In the rows, 128 means zero.
Facts:
<1112> | brosun g
<197> | muzen <292> | brosun d | kedrim <1447> <175> <331> | skufur <748> <292>
<1303> | muzen <27> | brosun b
<231> | brosun c
<1014> | muzen <1036> <1422> | brosun g
<1466> | brosun f | kedrim <231> <1018> <1440> <189>
<609> | brosun a | kedrim <314>
<267> | muzen <922> | brosun g
<1036> | muzen <1014> | brosun d | kedrim <267> <602> | skufur <967> <1012>
<1440> | muzen <1524> <1101> | brosun g
<825> | muzen <1466> <802> | brosun d | skufur <526> <198> <449>
<1344> | brosun f
<1309> | muzen <1036> | brosun b
<547> | brosun a | kedrim <1266> <1112> <736> <292> <832>
<890> | muzen <325> <832> | brosun g | skufur <1036>
<567> | muzen <197> <292> | brosun c
<341> | brosun a
<1018> | brosun c
<987> | muzen <548> | brosun d
<1228> | muzen <952> <1309> | brosun b
<271> | brosun a | skufur <331>
<1169> | muzen <987> | brosun d | kedrim <576> <230> <825> | skufur <967> <405>
<900> | brosun a
<527> | brosun d | kedrim <465> <623>
<918> | brosun g
<452> | brosun f | skufur <331>
<465> | muzen <605> | brosun b
<1470> | brosun c | skufur <1036>
<623> | brosun a
<393> | brosun f
<733> | brosun f
<1040> | brosun f
<548> | brosun d
<47> | brosun e
<748> | brosun f
<631> | brosun c | kedrim <175>
<843> | muzen <487> | brosun e
<1101> | brosun b | kedrim <271> <1524> <1537>
<811> | muzen <1469> | brosun d
<84> | brosun g
<701> | muzen <47> <1068> | brosun e
<1244> | brosun g | skufur <197> <922>
<1436> | brosun a
<1060> | brosun d | kedrim <918> <736>
<709> | brosun a | kedrim <452>
<173> | muzen <449> | brosun d
<1411> | brosun d | kedrim <52>
<325> | muzen <527> <1002> | brosun b | skufur <175> <331>
<931> | brosun a
<973> | brosun a
<138> | brosun b | skufur <452> <1403> <449>
<405> | muzen <1023> | brosun d | kedrim <120> | skufur <198>
<970> | brosun f | kedrim <173> <623> | skufur <655> <246> <1068>
<472> | brosun c | kedrim <774> <550> <1098> <1108>
<1421> | brosun f | kedrim <986> <778>
<876> | brosun a | kedrim <288> <1018> <1212>
<851> | muzen <1525> <1108> | brosun b
<395> | brosun f | kedrim <1233> | skufur <452> <759>
<588> | brosun e | kedrim <576> <52> <280>
<1002> | muzen <890> | brosun c
<1403> | brosun b | kedrim <267> <854> <1212> <10> <120>
<911> | brosun d
<1022> | muzen <1078> | brosun a | skufur <271>
<184> | muzen <1525> | brosun f | kedrim <1018> <191> <1525>
<191> | brosun a | skufur <175> <189> <759>
<925> | muzen <1169> | brosun e | kedrim <36> <230> <759>
<331> | brosun a
<1541> | brosun f
<1266> | brosun d
<280> | muzen <1090> | brosun a | skufur <1112>
<526> | brosun b | skufur <1403> <331>
<1432> | muzen <1101> | brosun c
<778> | brosun e | skufur <452> <967>
<1547> | brosun e | kedrim <1294> <701>
<759> | brosun b | skufur <452> <449> <1012>
<129> | brosun e | kedrim <1078> <1018> <736>
<140> | brosun e
<1098> | brosun e
<952> | brosun d
<1537> | brosun b
<203> | brosun f | kedrim <393>
<1233> | brosun e | skufur <526>
<813> | brosun g | kedrim <969> <288> <84>
<986> | brosun a
<757> | muzen <493> | brosun g | skufur <748>
<1350> | brosun b | kedrim <1541> <10>
<980> | brosun b | kedrim <748> <1266> <1440> <331>
<1422> | muzen <952> | brosun a
<1049> | brosun a
<992> | muzen <184> | brosun c
<922> | muzen <1196> | brosun b | kedrim <220> <1233> | skufur <967> <246>
<1103> | brosun e | kedrim <120>
<727> | muzen <759> | brosun f
<605> | brosun b
<576> | brosun d
<27> | brosun e
<175> | brosun e
<168> | muzen <184> | brosun a
<974> | brosun b
<1196> | muzen <1090> <280> | brosun f | kedrim <1294> <1525> <736>
<802> | muzen <631> | brosun e
<10> | brosun f
<550> | muzen <851> | brosun a
<1212> | brosun e | skufur <452> <175>
<1068> | muzen <1103> | brosun e | skufur <1403>
<1524> | brosun a
<1148> | muzen <701> | brosun f
<36> | muzen <452> | brosun c
<1294> | brosun f | skufur <1036>
<681> | brosun d
<52> | muzen <1469> | brosun b
<1129> | brosun c | kedrim <1112>
<967> | brosun a | skufur <138>
<832> | muzen <36> | brosun e
<376> | brosun b
<120> | brosun c
<1078> | brosun g
<1023> | brosun e
<220> | brosun g | skufur <239> <1012>
<46> | brosun b
<1469> | muzen <1537> | brosun a | kedrim <36> <239>
<487> | brosun c
<655> | muzen <623> | brosun g | skufur <452> <967> <825>
<292> | brosun d
<1108> | brosun d
<1447> | brosun e
<1351> | muzen <832> | brosun c | kedrim <1228> <175> <376> <84>
<288> | brosun a
<198> | muzen <220> | brosun e | kedrim <1245> <896> <1541> | skufur <452> <331>
<189> | muzen <900> | brosun b | skufur <246>
<1525> | brosun d
<743> | brosun e
<1012> | brosun a
<602> | brosun b
<854> | brosun g | skufur <967> <753>
<1090> | brosun a
<774> | brosun f
<314> | brosun c
<246> | muzen <52> | brosun g | kedrim <896>
<449> | muzen <231> | brosun c
<969> | brosun d | skufur <1403> <890>
<239> | muzen <405> | brosun d
<753> | brosun d | skufur <1169> <825>
<736> | brosun b
<230> | brosun d
<493> | brosun f
<1245> | muzen <1090> <922> | brosun b
<896> | muzen <900> | brosun d | skufur <138>

Known rows:
<331>: [148 103 131 151 130 135 169 120 130 147 103 154 157  82 118 138 156 140
 141 141 122 109 156 158 151 144  89 110 176  89 151 112 141 129 131  89]
<239>: [128  97 118 138 126 122 145 140 140 125 119 146 179  90 130 173 128 139
 131 131 138 104 149 166 158 152  65 138 166  92 134 115 140 139 141 109]
<1023>: [130  81 133 160 121 171 154 113 141 135 102 150 123  75 133 137 142 155
 160 170 102 108 136 135 152 175  81 111 172  96 149 128 126 154 151  97]
<52>: [130 111 129 152 116 147 184 143 129 143 121 142 166  61 129 143 134 162
 131 147 124  79 145 150 146 152  67 126 159 100 145 115 134 143 125 109]
<757>: [134 121 133 130 145 113 148 150 129 121 108 138 171  94 118 156 140 141
 130 125 114  94 166 152 167 119  79 131 178  89 136 117 132 127 132 115]
<1541>: [123 107 133 140 117 144 160 130 135 132 105 146 148  76 121 156 149 154
 143 148 115 103 149 146 155 145  65 120 168  92 141 121 136 138 131 103]
<1196>: [157 100 143 144 109 165 135 107 129 143  73 121 168  82 126 164 128 125
 124 156 132 103 140 116 149 144  48 138 205  97 125 115 140 145 137 124]
<1547>: [141 106 149 147 114 162 155 129 126 133  85 140 156  83 123 145 136 137
 125 157 130  97 138 131 150 136  58 121 175 103 126 119 135 133 127 121]
<1108>: [132  93 136 156 116 162 168 118 139 142 102 143 128  62 133 132 149 163
 155 163 106  99 143 141 143 163  72 114 169  92 159 127 125 147 148 103]
<1078>: [136 109 157 159 116 183 183 120 131 158 106 127 129  51 135 122 157 173
 152 169  96  76 150 117 156 149  77 115 167  94 155 118 137 151 141 103]
<1266>: [131 101 135 142 122 143 164 130 138 139 104 137 156  71 128 151 146 154
 140 149 119  94 153 147 150 144  68 129 169  92 148 121 136 139 145 111]
<1212>: [151 117 130 153 132 136 166 121 126 125 101 138 152  89 116 132 147 154
 144 148 100  95 151 137 167 143  81 122 181  83 143 116 125 138 132 109]
<168>: [134 109 125 136 127 123 157 142 135 131 120 142 186  88 126 170 134 144
 127 125 139  95 159 161 162 138  59 142 162  90 136 113 146 133 133 113]
<1060>: [157 105 149 148 108 165 154 114 128 147  76 118 165  74 130 149 136 134
 122 158 132  92 145 119 145 139  48 134 192  96 134 121 136 143 137 128]
<1103>: [129 156 158 150 104 170 191 112 120 105  39 139  57  67 115 122 176 168
 134 176  76  90 132 140 184 144   7  74 165  89 136 129 118 121  99 134]
<395>: [147 123 127 154 110 133 168 128 123 120  89 154 170  93  98 128 142 139
 130 149 127 106 130 141 144 136  72 109 188 102 127 114 110 126 107 111]
<1436>: [132 103 136 140 121 140 163 129 137 137 107 142 150  74 129 149 147 155
 143 144 116  97 154 147 153 145  66 128 167  92 149 122 138 137 141 106]

Rows:
No name comes twice in this set of rows, the named rows included.
[127 123 140 146 105 145 165 159 126 118 116 154 194  91 118 154 118 140
 103 133 159  83 135 151 158 127  49 133 150 117 115 110 129 128  98 126] : <246>
[144 106 137 139 114 152 153 112 135 148  94 117 158  62 130 164 145 149
 139 150 112  91 156 129 154 147  60 138 190  85 145 118 141 149 146 114] : <1018>
[142 115 136 151 127 138 158 138 125 131 108 152 154  94 122 128 146 145
 143 136 112  99 151 145 152 136  85 119 172  99 149 122 118 139 125 103] : <1233>
[147 118 129 152 137 134 186 121 127 134  92 133 131  57 109 110 160 171
 153 159  80  93 145 138 145 142  97 103 198  76 158 127 112 132 142 105] : <759>
[124  99 142 142 120 155 160 115 137 141  88 143 119  61 124 141 164 159
 157 163  94 104 149 136 149 147  76 108 180  91 154 128 132 140 146 102] : <493>
[130 107 144 147 113 152 161 141 128 124  88 161 157  90 114 140 139 138
 123 153 138 103 127 141 148 135  63 110 166 115 127 121 127 123 116 114] : <588>
[114 113 126 130 114 111 152 158 132 113  93 167 189  95  99 164 136 125
 109 133 158 117 132 170 134 120  62 119 173 115 120 124 124 110 110 113] : <1351>
[158 120 129 151 137 131 159 123 116 150 101 149 144  84 124 123 150 141
 132 115  96 100 155 167 151 146  89 120 189  85 168 123 118 135 122 103] : <526>
[148 111 159 159  92 191 171 105 125 154  73 129 128  55 124 127 148 158
 143 179 109  90 133 107 140 151  51 113 188 104 139 119 125 153 126 115] : <1466>
[129 104 132 139 126 140 165 137 135 132 104 134 151  75 128 149 144 156
 149 155 116  94 151 147 153 148  65 121 171  91 144 114 137 147 142 104] : <1012>
[138 116 129 144 122 126 167 131 135 128 109 137 162  80 124 133 143 164
 143 136 107  89 154 144 151 139  75 130 174  86 154 129 113 142 138 119] : <753>

The same objects again, as new rows of numbers:
Known rows:
<1432>: [113 129 126  94 115 168  67 122  91 138 134 103 114 125 126 158 110 137
 137 144 134 154 121 136 126 156 118 129 132 156 104 156]
<547>: [110 134 137 100 113 180  77 132  46 142 119 112 119 163 124 150 127 110
 153 133 123 139 114 125 139 150 131 152 148 136 119 123]
<843>: [115 131 127  88 114 165  68 126 100 149 132 108 107 122 130 153 115 134
 141 150 135 145 115 138 121 167 118 130 134 154 104 163]
<527>: [105 122 130  93 115 168  78 150  70 154 113 115 116 170 132 155 127 137
 161 125 130 138 118 130 127 167 113 142 139 144 119 130]
<567>: [112 129 123  92 114 168  66 123  91 138 135 103 117 125 126 161 113 136
 138 145 135 159 128 142 125 156 118 127 131 157 104 157]
<129>: [116 140 135  87 113 177  76 136  48 154 117 118 111 159 130 145 137  92
 150 146 126 129  99 132 136 157 141 164 149 138 115 120]
<1309>: [100 137  91  85 142 153  84 144 113 132 170 106 123  82 155 206 110  97
 134 140 102 136 138  94  70 175 107 141 171 133  84 160]
<911>: [117 124 139  99 121 157  71 130 100 146 118 107 115 132 131 144 109 147
 136 141 137 146 109 131 123 170 114 138 141 157 105 150]
<173>: [111 125 122  94 115 160  67 131  97 146 128 108 119 130 135 163 112 146
 137 144 140 154 120 141 117 170 115 132 136 165 105 147]
<331>: [109 128 137 106 121 171  70 124 103 137 115  99 127 135 122 134 115 133
 141 141 134 149 142 118 128 156 123 126 138 164 115 173]
<813>: [111 126 135  93 117 170  78 143  65 155 113 113 111 165 130 155 129 127
 161 126 126 134 121 122 128 161 117 137 141 135 121 142]
<493>: [123 123 143  97 120 152  72 120  95 154 116 104 113 131 134 148 112 146
 136 142 138 146 108 133 125 165 117 133 147 153 112 161]
<757>: [115 131 135  98 102 128  68  90  97 144 138  97 109 128 114 160 112 126
 158 129 148 140  90 144  76 135 105 144 126 151 108 145]
<759>: [118 131 143  92 122 172  74 129 119 152 108 107 111 128 123 141 119 134
 143 149 137 139 121 128 114 167 122 133 135 158 109 158]
<27>: [119 131 141  92 118 164  69 127 102 149 121 107 106 128 127 139 112 136
 140 147 134 137 107 130 125 165 117 133 137 150 103 166]
<1547>: [109 133 132  87 115 175  77 142  64 154 118 117 106 161 130 146 130 115
 161 134 126 127 113 127 130 163 124 146 141 135 117 139]
<736>: [123 137 141  92 120 163  67 125  87 143 116 110 109 124 132 144 123 115
 131 160 136 137  93 137 128 160 138 155 144 157  99 135]

Rows:
No name comes twice in this set of rows, the named rows included.
[120 115 113  56 115 189 104 129  63 158 142 116 138 156 124 147 138 142
 164 102 143 153 132 123 111 191 120 145 128 151 114 146] : <405>
[ 91 135  79  84 141 172 110 160  87 149 173 110 145 107 153 226 115  87
 150 110  85 134 150  77  46 181  96 152 188 109 102 125] : <1036>
[105 132 109  97 128 161  78 126  92 129 158 100 127 103 138 182 104 116
 131 135 112 152 135 109 101 159 108 134 158 140  98 159] : <1422>
[115 125 132  99 127 156  76 131 104 143 127 106 119 124 136 153 107 140
 135 139 128 143 113 120 114 171 113 141 149 153  99 152] : <952>
[119 124 125  90 113 154  70 123  91 151 129 107 118 127 136 168 116 142
 139 147 140 156 118 144 121 166 120 127 141 160 111 159] : <1148>
[116 131 145 100 117 173  74 115  98 143 121  99 123 130 116 141 108 135
 138 142 134 153 124 126 120 155 120 130 137 157 112 155] : <967>
[119 129 130  93 116 160  68 122  90 147 126 106 113 127 133 163 116 136
 137 147 137 151 119 140 122 159 122 131 138 156 108 157] : <1440>
[109 131 121  96 119 179  69 127 101 139 126 100 130 123 126 152 121 129
 139 145 140 156 137 134 120 154 128 127 132 164 110 168] : <449>
[114 126 132  82 119 176  83 147  78 155 117 118 104 163 129 150 133 131
 166 122 130 126 118 122 126 170 116 140 133 134 113 143] : <1350>
[108 130 135  96 116 181  78 138  57 145 120 113 113 165 124 151 127 121
 158 127 125 136 119 123 132 154 123 141 139 134 118 133] : <1129>
[118 129 133  90 116 164  72 119 102 149 122 103 122 128 125 158 118 129
 140 146 139 154 130 132 113 162 120 128 138 162 113 161] : <655>
[134 117 134  68 123 183  94 104  82 144 146 103 122 125 118 126 112 159
 141 113 142 153 103 121 129 177 117 137 124 140  96 171] : <120>
[125 134 155  95 112 179  80 111 104 158 121 103 108 128 107 156  96 140
 139 146 126 157 104 134 107 155 107 130 135 145 110 131] : <1470>
[113 134 119  86 112 167  63 129  96 148 137 108 109 123 133 164 119 130
 140 152 135 151 116 144 119 163 120 130 132 158 106 160] : <701>

The same objects again, as new rows of numbers:
Known rows:
<1112>: [102 143 152 133 143 126 113 106 125 172 123 121 112 162 133]
<173>: [117 129 112 149 124 105 130 135 137  91 156 149 106 165 132]
<325>: [152 129 122  94 119 128 124 119 120  99  98 129 102 131 129]
<1309>: [120 162 119 135 132 127 111 160 134 107 126 107 138 138 150]
<47>: [151 122 156 138 143 176 119 124 116 134 110 116 147  92 132]
<727>: [115 126 117 114 108 110 132 144 131 113 148 155 129 160 135]
<292>: [109  64 141 144 151 228 137  61  97 161 102 134 134 138 111]
<239>: [113  93 119 122 130 121 105 125 126 119 176 177  95 124 135]
<288>: [126 150 125 126 150 131 156 107 118 166 141 123 128 152 130]
<1014>: [112 173 131 126 126 122 103 149 140 116 128 103 124 143 131]
<843>: [134  87 198 188 139  11 185 142 166 125 154 161 172 107  97]
<736>: [118 126 149 138 147 114 131  89 115 176 126 118 133 175 165]
<922>: [130 105 110  89 105 128 124 140 132  94 122 117 126 116 118]
<1547>: [124 115 125 134 100 128 131 134 133 145 108 117 151 124 138]
<851>: [127 133 137 133 124 126 127 141 131 119 134 135 140 132 132]
<1440>: [ 99 144 135 131 120  89 141 105 134 169 145 113 119 190 136]
<709>: [128 132 132 130 115 139 121 151 136 130 121 127 140 126 119]

Rows:
No name comes twice in this set of rows, the named rows included.
[139 122 105 109 145 112 138  97 133 132 148 104 110 108 139] : <969>
[127  88 126 137  79 159 145 103 108 138 149 193  94 142  99] : <567>
[138 136 132 129 125 162 104 159 141 117  96 100 159  97 126] : <1101>
[132 112 115 146  95 140 115 152 141 119 118 127 128 104 105] : <472>
[154 153 123 133 131 177 160 133 113 142 109 115 161  67 113] : <1103>
[120 157 146 135 146 129 139 105 126 157 138 119 122 159 120] : <84>
[108 154 105 137 121  87 137 138 130 121 147 115 121 173 155] : <1228>
[140 145 169  87 144 169  98 115 134 139 141  99 109  94 132] : <220>
[131 125 131 153 165 148 130  95 133 161 116  95 136 137 159] : <1525>
[117 110 109 128 107 118 153 141 152 169 102 107 157 133 134] : <184>
[142 133 144 156 163 158 108 122 134 112 127 121 130 115 139] : <1108>
[121 132 125 128 153  88 123 103  90 140 112 142 113 137 150] : <175>
[ 92 108 128 139 162 135 137 103 101 131 119 113 156 162 129] : <748>
[155 157 111 108 142  98 185  93 104 135 125 119 117 131 132] : <1212>

